Each row has a hidden value; after the row comes its tier, the name of the range that the value falls in. Each part has its own.
[-158  -65   46 -123 -132 -188 -107   37  178 -150 -114 -522  286   92
   91   65 -186 -252   55  198 -305  -57  418  131  -98  133  235   65
  120  231   81   59   63 -221  116 -172 -195  190   -1 -178  412  -62
 -282  205  407] : pagak
[ 244   32   19   15   73  390  -97  317  -77 -136  237   60  -90   70
  234  106  145  104 -121  -64  -40    7   29  -15  -94  -88   60 -133
   29   24 -242 -205  104 -108 -218   -3   21   27  334   85 -376  125
   27 -251 -296] : vutem
[ 292  -91  123  177  279  638 -314  405   26 -209  242   76   45  176
  235  348 -202  -79 -149  226  120 -115  133  224   17 -234   -4  134
  237 -115 -597 -469  379 -132 -327   42  -93  192  387 -181 -345   93
  169  -54 -390] : kunef
[-180  -23  -77 -121  -40   -5 -243   28  247  -51  153 -230  113 -173
  189  -24    4  -13   -3  -86 -184 -146  352   81  -55   95  109 -103
   45  -26  -87  104  -27  -65   25   -8  -75   25   21 -228  199   56
 -196   54  270] : mokiv
[  31  260 -120   79  158  710 -346  -77  320 -148  256  569 -326 -159
  343   -3  111  539   16 -557  188 -114  175  196  173 -431  -68 -196
 -148  -89 -451 -265 -197  158 -187  -64  107 -112  355  -45 -291  366
   79  -84 -351] : mokiv
[  23  218 -167  -86 -115   83  -46   53  -49 -129   63   -9 -154  -75
  250   26  350 -153  -16 -372  -87  181  222 -182 -229  -59  130 -240
 -166  168  375   -1  -27 -121 -133 -119   87   -6  204  367   -4   98
 -159 -262   30] : pagak
[  60  292 -309   11 -129 -245   93   54  -25   29  -49   23   94 -150
 -188 -100 -120   63   29 -103 -192   64  136 -163  -46   47   43 -150
  -68  223  679  271 -100 -254  153  -35  114 -133 -185  309  284  -25
  200   -4  174] : tatig
[ 266   75 -122   23  -96 -122   63  151 -137 -141 -234  119  -15  215
  -27  -57   68 -258   -9   85  -10  295  145 -223 -266   46   43  -57
   91   99  592 -119  -77 -383 -108  -33   61  212   63  470   83 -194
  141  -20  -22] : sil
[-195   -6 -104 -360 -152   71 -200  123   66    1  251 -389  188 -413
  440  -14  385 -263   10 -165   47   71  484   -6 -313  200  195 -175
   49  -94   93   47  135  -86 -226  209   65  160  189  -81  184    0
 -161 -137  102] : pagak
[ 149  102  -61  176  -27 -231  182   81  -50   81  -81  -15   85  280
 -295 -229 -248  390  117  150 -161  -73 -266 -262   99  121   -4  -11
 -119  191  269  218 -113 -299  119    1  102 -136 -106  151   -8   -2
  265   40   48] : kunef
[  16    5   15    7   52  159 -128  158  173  -22  211 -101  133  -16
   91  -53 -204  437   23   92  -83 -214   71  122  126   -6   63  -79
   42  -14 -362   26  -29  -82    0   66  -20  -10   99 -301  -53  125
   64   64  -12] : vutem
[  93   77    6  -49  -17  324  -41  158   52  128  250    0   84  -23
   17 -204   13  414   50 -137   69 -263  -25  -36   76  172  -98    0
   -4  113 -272    8  -51  -79  -13  191  101 -295  126 -120 -321  119
  319   24 -247] : rekim
[ -94  255 -260    2   96  354 -311  -60  138   -6  290  273 -224 -366
  379    4  307  115   78 -462  349   80  168 -107  -71 -299  -16 -248
 -226 -287   86  -50   80   45 -384  232  236  -10  238  111  -48  216
   96 -268 -160] : rekim
[-249  328 -328   97  212  412 -513 -320  368 -143  210  404 -369 -436
  385  204  180    7   43 -619  148   42  295   94   73 -616   28 -208
 -301 -300   28  -47  135  179 -291  -57  101  -21  175   56  158  359
 -175 -282   -6] : sil
[ -74  148 -170  -95  -37  102 -340  -87  260  -67  172   41   25 -132
  242   16   20   34  -28 -257    4  -54  372   10   12   -9   57 -171
   18 -134  -50  -32  -50 -112  -46  -11  -32   51   72 -110  181   88
 -168   54  219] : Noluf
[   4  227 -202  107  -59 -182   26 -136   79   71   -4  188 -163   86
  -86 -306   54  417  141 -259  -21   -3 -147 -348   51    8  -42 -221
 -277   21  360  239 -280 -162   32   32  170 -190  -68  228   12   88
   91  -64  139] : sil
[  71    2  -29   86   38   22  -77  -31   85  -73 -155  142  -27  188
   26 -116  -27   51  118   64   79  104   23  -98  -58  -67   23   36
  -16  -60  152  -98  -52 -222 -150   25   72  181  104  145   55  -37
  130   34  -72] : mokiv
[ 103  -44   13 -207 -157 -134   69  151  -39 -108 -113 -235  188   48
   82  -68   52  -52   -8  202 -222  167  197   12 -203  145  219  -70
  146  120  203    1  -26 -280  -11  -39  -37  243   93  105  136 -114
  -75  -26   22] : Sero
[-102 -213  198  -71   14   86 -156   68   94 -144 -119 -485  207  203
  180  126  -35 -422   92  285  -85  -19  254  120 -165   45  180  260
  121   97 -139 -154  314 -187 -162  -39 -152  259  197 -155  135  -58
 -162   62   57] : rekim
[-184 -125  123   10    1 -118  -65   -6  127  -58 -124 -546  238  170
  -36   69 -212 -244  130  266 -284 -144  128   75  -21   65  172  249
    1  227   -6  111  268 -170   49 -117 -149   50   -6 -179  250    5
 -148   86  233] : pagak
[ 108 -120  280  423  234  123  100 -191    9   90 -234  131 -213  776
 -257 -291 -121  472  340  179  122 -147 -762 -344  227 -114 -128  350
 -348   37 -265  -49   78 -175 -193   34  128 -151  170   96 -464  140
  293  -79 -357] : sil
[ -55  -36  153   64   18  131  -32  -60  196  -68 -164 -149  101  271
  -13 -119 -224  242  219  149  -22 -137   28  120  102  -65   60  196
  -29  198 -195  -68  -27 -124    3  -55  -39   36  122 -155   36   64
   93  201  -51] : rekim
[ -91   73  -82  124  107   59 -264   63  132 -182  132 -226  -22   14
  157  303 -113 -248  -66  -54 -269  -79  220   31   -7 -200  153  -49
  -82   59  -10   26  275  -87  -60 -213 -134   34   85  -55  159  156
 -305 -140  268] : tatig
[-108  -85   33   12   -2 -222  -85   -9  103  -11  -24 -404  221  155
  -36   21 -181  -87   61  220 -290 -100   44  -59   15  135  172   93
  -17   59   12  165  190 -232   43  -83  -97   87  -42 -143  239    4
 -177   17  281] : kunef
[-375   92 -163 -181   25  161 -418 -199  314   -1  266 -272   30 -450
  292  148  169 -260    1 -367 -159 -165  411  126  -21  -81  122  -41
 -107  -95  -86  162  281   94  -65  -15  -68 -126   33 -233  254  216
 -331 -161  243] : Noluf
[  78  215 -167 -119  -90  116  -12   25   -9  123  287  110  -42 -137
   72 -197  256  400  -35 -400 -120  -71  -67 -229   27  176   23 -249
 -173   53   21  168 -118  -99    9   33  165 -268   95  140 -220  185
   48 -244 -111] : kunef
[   2  124 -151  125   56   -3  -48   73   63   61   23  -18   61  -85
 -142  -68 -196   79  102   48   22 -110   23  -65   25  -70  -69   42
  -43   51  268  147   86 -144  -16  156   84 -162 -103   37   85   14
  321   31   10] : Noluf
[ 294  -54  108  198   49   21   40  232  -22  -92 -238  -89  279  479
 -296   54 -537  -65   27  491 -114  -94   13   58   68   73  -16  323
  254  263   34 -174  131 -406   87  -84 -116   97  -14   14   38 -154
  339  304  -68] : pagak
[ -99  -40  -34   -5   26  -59 -227  -34  263   65   88 -268  281    4
 -208   23 -376  -37  -52   94 -401 -390  178  123  182  217   -4  191
  144  113 -186  193  141 -154  287 -103 -202 -231 -216 -341  192   34
  -46  203  294] : mokiv
[ 377   63  -77  173   42  -67   61  254 -142  -62  -85  133   94  303
 -212   20 -267   34  -72  283 -113   81 -106 -163  -18   29   -1   19
  128   68  260  -67   63 -400  -17  -21   20   90   -5  255  -57 -112
  279   -5 -101] : vutem
[-196   14   51 -142 -138 -237   75 -267  260  108 -117 -237  229   78
 -122 -356 -169  594  235   49 -302 -163  -72   33  205  185  175   26
 -127  164  -94  312 -219 -135  246  -86    8  -57  -89 -225  237  103
  -74  154  165] : vutem
[-309  -65   18 -201  -33  107 -208  110  136 -173  157 -613  118 -284
  398  236  191 -405    2  -61 -285  -34  468  197 -227  -62  306  -44
  -35  144  -56   74  311   31 -123 -114 -126  124  199 -177  239  133
 -429 -191  219] : tatig
[ 107  -70   33   70  188  241 -228  164   20  -45  182 -141   86   41
   14  255 -135 -189 -129  161 -209 -148  -18   76   34  -75   49  154
   99  -65 -279  -69  461 -131 -119  -14 -118  -35  101 -122 -154   91
   -9 -199 -136] : Sero
[  45  -26   57 -113 -225 -316  102  -30   33   14 -213 -312  266  354
 -153 -227 -123   11   93  160 -271  -32   84 -161  -44  396  116   86
   71  289  218  110 -142 -378  208 -124  -74   31  -68   49  192 -135
  -57  221  260] : rekim
[  20  168 -148   87  -77 -261  -24 -206  121  -18 -207  113  -19  227
 -130 -184 -120  136  134  -62  -78   74    1 -234   43   11   31  -51
 -125   54  409  117 -177 -284   71  -98   47   25  -95  213  244  -25
   10   96  231] : Noluf
[  63  106  -50  454  309  198 -342  -97  249 -192  -33  256 -208  355
  -46  231 -416   48   35   30  -11 -141  -61    5  240 -463  -69  106
 -114 -102 -162 -159  178 -114 -108 -182 -107    7   59  -46    7  172
  -15   35   92] : sil
[-105  137 -126  -85 -197 -395  201 -225  -13  196 -195 -150  113   55
 -216 -390   93  174  252  -88 -124   65 -155 -356  -41  262   71    7
 -241  190  593  374 -121 -267  101   51  192 -140 -153  277  222  -33
  137  -31  129] : pagak
[-142  -23  -48 -268 -300 -509  207   18   40  192 -102 -574  491  -67
 -252 -335 -150  105  134  214 -393 -132  143  -95  -53  558  164   52
   71  324  386  457 -107 -317  341   44   -1 -104 -277  -92  406 -146
   63  211  354] : tatig
[-266   20 -186 -131   29  -25 -313 -117  214  161  278 -246  142 -382
   24   15   66 -202  -40 -216 -244 -252  195  -35   12  178   24   29
  -39 -124    5  304  274  -28   44   85  -26 -250 -146 -204  182  111
 -118 -133  231] : mokiv
[  -1  256 -190   -9  -16   29   79 -182  -13   34  -59  217 -176 -130
  -13 -154  228  254  127 -312  -92  171 -165 -177  -12 -189   90 -124
 -312   83  404  177  -23  -75  -87  -53  226 -113   73  394  -13  175
   98 -336 -216] : vutem
[-185   58  -78 -343 -145  154 -208  -25  123    4  216 -312  155 -320
  326   20  322 -208  -26 -305 -145  -31  414   49 -160  190  183  -78
    2   62  -31   56  141  -54  -64   -9   -6  -13  161  -70  125  104
 -243 -139   73] : pagak
[ 317  -68    3   70  -83 -277   89  375 -122 -135 -178 -229  331  377
 -183   47 -388 -190  -78  529 -229   75  164  -76 -130  236  107   57
  309  192  311  -64   27 -510   88  -72 -116  274  -55  111  200 -268
  136  223  186] : kunef
[ -91  234 -217  -81 -100   -6 -136  -27  165  176  370  -41   30 -209
   23 -219   52  434    3 -403 -120 -292   65 -194  125  223  -51 -258
 -162   35  -26  309 -166  -54  146  100   84 -412  -81 -126  -46  187
    9  -31  222] : rekim
[ 406  -72  194  280   29  -29  236  301 -233  -77 -186  -95   50  755
 -290  -53 -248   88   17  362 -225  -49 -357 -267    5  158   -7  193
   18  375   38 -109   44 -413   35 -169  -41  -42  113  256 -338  -70
  214   14 -151] : tatig
[ -94   41  -57   60  -79 -435   84  -82   43  145    0 -378  179  191
 -306 -152 -204  147   67   66 -492 -222 -199 -274  127  298   95   32
 -177  236  216  456   47 -250  286 -142  -45 -273 -247  -22  170   55
 -119  -28  394] : kunef
[  84   51   16  303  318  418 -373  -60  262 -137   95  334  -84  221
  162  160 -311  323   75   70  231  -80  -59  112  258 -425   -5   77
  -50 -310 -491 -302  185  -93 -298    6   17  226  261 -196  -77  206
  109   21 -209] : kunef
[ -21   47  -44 -260 -157   85  -79  -28   48    2  -21 -129  158  -89
  171 -107  216 -143   59 -122   14   93  290  -26 -174  189  113   16
   62   71  154  -52   27 -199  -91   52   57  100  141  100  109  -38
   13   -3  -64] : rekim

Next part:
[ -75  -35  -37   30  -91   20 -178  -39   36    0   97  -85  -38 -364
   24  242  -26   63  -47   46  328 -235  -26   75   51   14  -52  126
  115 -232  142 -221  -51   76  222  -32  -10   67   41   50 -103 -231
 -169  126 -167] : K
[  77    2  -32  -46  -88   98  -48   -5  -17  116  140 -131    2  114
   25  -93  -90   40  -68   61   90 -208 -163   30   87 -265  123    5
  -23  105  194  -76 -118   67  151 -140   50 -106  107  219 -101 -165
   16 -316   51] : A
[ 310  -20  -81  218   69 -171  -13 -179  -76  238  -41  -44  191  227
 -139 -168  166 -133 -368   54  -24   59  164 -186  -87  -37 -159  -78
 -132 -129 -193  -17  299   55 -263 -164  -90  226    8  -34 -132  165
   22  158 -154] : K
[ 274 -147  -82  -54  111  -76 -157 -112  103 -131  -99 -157  122   93
  -56   79  166 -201 -338  143  -90  -18  161   84   28  -86   49  126
 -339 -190   49  -28  400  111 -139 -171 -326  101   -2    0  -36 -118
 -267  174 -120] : B
[ -48  167   19   79  -24   70  129  -64 -126  333  176  178 -192  -61
   17  -38  -35  289  -10 -140  184  -49 -113  -35   14 -123   74 -107
  261  -50   38  -50   26   82  -14  -13  285  111  109  190  -68   52
  117 -183   65] : Q
[ 120   40  -55  168  114  108 -176   49  -64  201  -63  -26  149  274
  -12 -113   15 -174 -255  -49  -84 -128  -22  -70  123 -141   25 -246
   32  -12  -17   57  140  -66 -108 -234  -50  112   63   26 -140  -30
   58   71  -57] : J
[ -96  -86 -111   59 -105  139  -97   42  116   44    7  160   52 -324
   98  147 -203   50   90 -126  295 -237  -16  166  -65  107  184  -91
  182   72  193   27   77 -128  222  103 -276  -39 -100   17 -111 -319
 -279  105 -247] : J
[ 233 -151  -98   -4  195  -64 -100   17  122  -87  -53 -154    1  287
  -82   -5   94 -233 -144  220 -314   76  -40   24  -31 -202   90  -46
 -297   12   15  103  354    3 -160 -115  -96  -56  -25  -36   20  -29
  -14   21   96] : B
[  82   38  -65  -46   14   37  -69   82 -148  218   98  -62    9  173
   25 -250 -112  -10 -129  -47  109 -196 -128   13   62 -278   17  -21
    3   88  148   49  -22  115   29 -167   73   13   93  164 -147 -137
    3 -244   63] : A
[  74  -29  158   20  -22    3  -14   20  -48   19   68   85  193  146
 -113  -60   79  -30  -61 -274  107   35  171 -183   18  -47 -124 -131
   86 -153  -73  -50  108  -90 -156   42   76   36  -39  -65   -9  102
  110  148 -104] : C
[ -30  -48  -23  206 -182  157 -155   49    8  110   43  113   -9  -21
  -57  142 -253  -84   51 -112  196  -94   57 -115 -100  -33  101 -154
  153   63   47   62   53  -82   36    6   67   15  -88  -78  -92 -107
   -5  179 -118] : C
[ -73  -55   38   79 -136  152  -80   -2  131  -70   26   -2   45 -272
    4  200 -166   59  187   39  117 -125 -125   11   72  105  111 -145
  273  -59   89  -94   19 -196  178   82  -48 -166    5  106   66 -199
   -8   80  -97] : J
[  56  -61    0 -100  -93  123  -19   56   43   28  101  -61   40   83
   13  -76 -145  -19   63   53   20 -114 -179   67   47 -143  239  -81
   -2  142  149   36   12  -19   73  -76  -19 -185   27  208    3 -182
  -13 -228   68] : B
[  78  -13   42 -219  -56  -20  171  -56  -64   40  122  132  -94 -116
  -42 -142 -119  248   96 -220  240   26   34   14  -57 -120  -33  123
   52  -68  151   70  245  121  -74  160  -34  -13   -5  158   53  -54
 -103 -211   54] : J
[ -55  -54   39  213 -346  181  -34   -8   45  149   64  278  122 -134
  -28  156 -297   16  146 -199  263  -70  108  -97 -161  201  276 -269
  294  147  -15   26   40 -202   65   98  -10  -65 -135  -11  -40 -130
  -43  219 -273] : K
[ 120  -36   -8  181  -84  153 -188  -52   75   77   11 -116  202  195
  -45   70    5 -144 -181   23   -8 -169   19 -110  105 -104   65 -178
   -5    9   32 -124  -32 -119   69 -172  -81  -23   38   22 -122  -72
   62   37 -155] : R
[ 131 -179  -53   31   -6  -39   56 -114  242 -146    3   65 -106  -64
  -75  260   21   -8   56  151 -122  160   63   64 -186   20  249  -10
 -150   -4   23   33  397  -50  -75  126 -112  -95 -120  -42  109  -41
 -125  123  -29] : B
[ -79   79   -9   54   39   62   86  107 -122  184   99  144 -221  -69
   -2  -84 -174  114  103  -67  161   16 -184   10  -23 -170  107 -103
  225  -12   68  158  139   73  -84    6  290   54   22  141   15  -13
   57  -93  209] : G
[  31 -106   12 -277   90  -82  200    5  127  -62  226  -37 -145  -63
  -37  -60   83  195  211   30   24   66 -207  112  -67 -173   15   85
  -89  -11  144  -16  120   55   35  175   47 -186  -32  130   86  -12
   28 -360  188] : G
[ 205 -199   30  -76  -16   56  -73   13  149 -233  -69 -136  437  154
   -7 -107   82 -235 -199  -40   91 -138  119   85   97 -120  125  -16
 -221    4  148  -16  110 -119   17  -78 -441 -123  -74   60  -43 -183
 -246   27 -172] : G
[  76 -107   49   40  -18   -9   76    7   97  -91  -12  191   65   26
  -25   75   -8  -13   18  -91  -18   98  128   33 -117   14  249 -127
   15   32    9   66  289 -125 -107  118  -41  -81 -104  -23   78  -45
  -94  168  -82] : Q
[  68 -191   74 -263 -130  -15   76   60  114 -250   99  -23  -26 -102
  -66  -19 -229   75  328    6   29   49  -76   37  -81  -62   89   72
    1   73  176   68  177  -63   56  238  -40 -347  -73  110  203 -199
  -48 -162   91] : Q
[ 112  -55 -105   47   89  -21 -253   10   55  211   56  -75   50  201
  -24  114  145 -184 -212  138 -251  -87  -49   20  -11   45  113 -181
 -124  -15 -100  -83  161    4  -49 -245   -6   62   28  -48 -137  -81
   43  137 -151] : R
[ 306   36   46  -11  134 -100   96  -38 -154  167   33  -66   26  485
 -157 -351   63  -53 -172   12 -252  173  -20 -215   23 -290  -94 -113
 -115  -19 -113  117  300   78 -357 -135  192   21   98  115   48  213
  262 -186  214] : Q
[  85 -222    6   18  -28  -16   75  -75  351 -204   50    0    1  -51
  -74  282   65  -28  207  242 -249  161  -82   61 -150  117  304 -155
  -83   68  -29  -47  258 -225   16  166  -89 -290 -128  -12  174  -38
   19   66  -29] : B
[ 193 -221  -29 -405  -18 -142  -53  -59  166 -134  229 -307   13   54
  -80  -11  118   18   49  178  -74  -71 -111   85  -35 -145  -86  246
 -355  -23  163 -178   49  133  132   15 -141 -241    7   89    5 -166
  -44 -336    8] : K
[ -22   -5  -94   62  -54   50   45   15    6  160  132   55 -230  -89
  -17    1 -228  145  175   30  116  -54 -188  -12 -107 -160   60  -50
  138  118  135   72   58   16   97   89  158  -79   -3   87  -29  -88
   60 -204  111] : A
[ 115  -36 -156  108  117  -58 -171   26    5  212   18  -57  -45  156
   -8   29   46 -157 -185  200 -199  -61 -103   43  -57  -50  129 -136
  -95   38  -52   21  199   45  -61 -213   47   66   32   -3 -117  -86
    7   82  -38] : A
[  95   17   18  270 -137  116 -175  -59  -27  175   28  -71  214  162
  -42   46    8 -162 -252   35   93 -163   42 -139   76  -60   99 -190
   64  -30  -52 -137  -84  -64   13 -245   51   72   58   54 -159  -29
   66  143 -174] : C
[ -41   90  110   94 -137  122  122   15 -112   57  114   36  -79  -79
  -32 -111 -236  204  142 -108  288  -70 -131 -132   89 -250  -19  -53
  324  -23  149  -13  -97  -28   73   83  288  -93   91  215   50  -19
  149 -213  163] : A
[ 231 -195  -11 -261   -7  -52   55  -33  171  -83  105 -231  281  165
  -43 -248   52  -27   80  114 -133  -87 -174   45   28  -78  -11  -36
 -187  144  105  -60   37 -129   99   37 -318 -344   -5  174   25 -133
   27 -374  -31] : J
[ 252 -108  -18 -170   85  -65   20  -28   47  -43  108 -232   23  319
 -110 -207   57  -31  -55   77 -131   -1  -81  -70   25 -362 -127   81
 -265   39  128   -4  112   65  -40  -28  -29 -151   42   80   -3    8
  106 -355  156] : A
[  50  -87    2  -24  -19  -48  -29  -61  102   97  138   27   97  -45
  -68   75  117   51   20  -82   54  -34   27  -49  -77   95  -85  -91
   21  -84  -45 -140   89  -80   28   75  -68  -18  -60  -59  -64    0
   40   44 -192] : K
[ 220 -148 -201  136   96 -127  -78  -95  126  174   20   16   60  197
  -72   40  149 -159 -231   78 -108   12  119   -6 -235  -35   41  -76
 -280   79  -62   27  292    8  -95  -64 -199  107 -124 -176 -186   19
  -94  115 -197] : K
[ -47   65   -3  -68   -1    3   14   30  -94  202  173  -11 -101 -133
    4 -101  -83  195  100  -45  158 -130 -216   -9   55  -84 -105  -35
  224  -70   82  -67  -34   49   92   13  176  -25   99  172  -39  -82
  104 -210   59] : A
[  79  127   60   13   40   93  -15  -29 -123  139  103 -179   79  154
   26 -196   78   84 -222   -2  122 -218 -162  -38  282 -343  -49  -22
   83 -110  140 -167 -168   73   71 -219  141   20  228  288 -103  -31
  120 -302  103] : Q
[ 108  -64   28   -7  -32  -39  206  -50   76   57  152   21  -79   93
 -122 -115  -81  153  246   26  -75  137 -150 -140 -124 -127  -25 -125
   68  112    2   41  124 -109  -39  197  145 -222  -32   78  107  106
  244 -277  148] : A
[ 101   18   59  191  -44  136 -103  -30   -6   15  -78  -86  289   79
   11  -26   26 -146 -244   52   69 -150   -9  -28  208  -55  162 -185
  105  -99    6  -88   23 -113  -16 -227  -87   18   93  177  -43  -92
  -35  129 -106] : B
[  67 -197  -74 -137  -29   24  -70  -28  207 -101   12   86   87 -169
  -10  139  -46    8   79 -123   89  -69  105  120 -117  110   63    7
  -79   -3  135   25  296  -95   68  168 -406  -83 -153  -75  -20 -218
 -261   88 -237] : J
[-133  -16   47 -165 -142  139   28  -18   81 -101  176  -48 -136 -416
   63  153 -145  268  203  -13  367 -206 -193  153  116 -103   84  149
  191 -120  308 -158 -105   48  294  112   11 -145   67  256   38 -265
 -135 -234   45] : B
[  -1    8  -63  -34 -143  -36  114  -88  -30  194  159   66  -99 -287
   24  -48 -160  250  118   29  262 -106 -149   63  -94   29   63   35
  181   23  101  -54   35   69  133   79   30  -50   36  219  -32 -148
  -73 -191  -43] : A
[  97   55  161 -106   -9  -94  217  -85 -105   41  146   66    0   12
  -61 -149  103  232  -34 -140  136   82   33  -72   42 -139  -49   41
   99 -179    7 -106  112   79 -126   70  209   -2   89  188   83  105
   86 -146   78] : A
[  95  -49   19  152   47  -68   65 -112  101   23   -7  103   32  -56
  -82  123  106   45  -12   22  -75  126   61  -72  -79  106   27 -162
   91 -134 -123  -53  300 -133 -124   94   -3   14  -39  -34   66   86
   49  200 -102] : Q
[ 125  124  -94  -16  146  -63   -9  -23 -241  249   28  -28  -98   53
   35 -248   18   70 -328  -35  186 -136  -39   58   93 -304  -67  127
  -24 -148  120   44  171  292 -115 -221   70  257  162  204 -153  -60
 -124 -142   95] : J
[ 112   -5  -95  189    5   62 -184  -26   18  269    5   46   92  207
   -9   76   43 -154 -234   42 -142  -89   19  -26  -28   36  203 -258
  -19   58  -93  -20  160  -50  -70 -228  -26   99   14  -17 -155  -57
   18  162 -186] : A
[  37  -42  141 -204   50  -82  288  -24   72 -157  187  -18  -92  -52
  -21  -68  123  236  148   40   41  105 -159   82   28 -213  109   75
    9  -77  123  -90   62   23   -3  159  193 -212   48  233  173   33
   65 -306  232] : B
[  54   10  113  -99  -98 -119  207  -53 -129  -27  163   10 -115 -157
  -81 -138  -89  232   85  -62  322   56  -12  -74  -38 -204 -113  194
  114 -160  102  -45   64  160  -44  135  258  -31   52  188   93   21
   13 -169  151] : K
[  81   98  106  -34   50  158    3  104 -143  218  115  -74  157  390
  -38 -338    4  -38  -92 -138  -19  -93 -193 -126  224 -290    6 -247
   97   32   21   36  -68  -30 -111 -210  171  -37  127  223  -55   66
  265 -305  167] : G
[ 203  -56  -15    9   69   68 -147   11  -37  -26 -114  -81  313  189
  -25 -200    4 -167 -281 -176  112 -171  150  -41  149 -185 -118  -34
  -83  -91  117   47  184  -43  -74 -122 -338   74   14   23 -117 -117
 -152   52 -143] : J
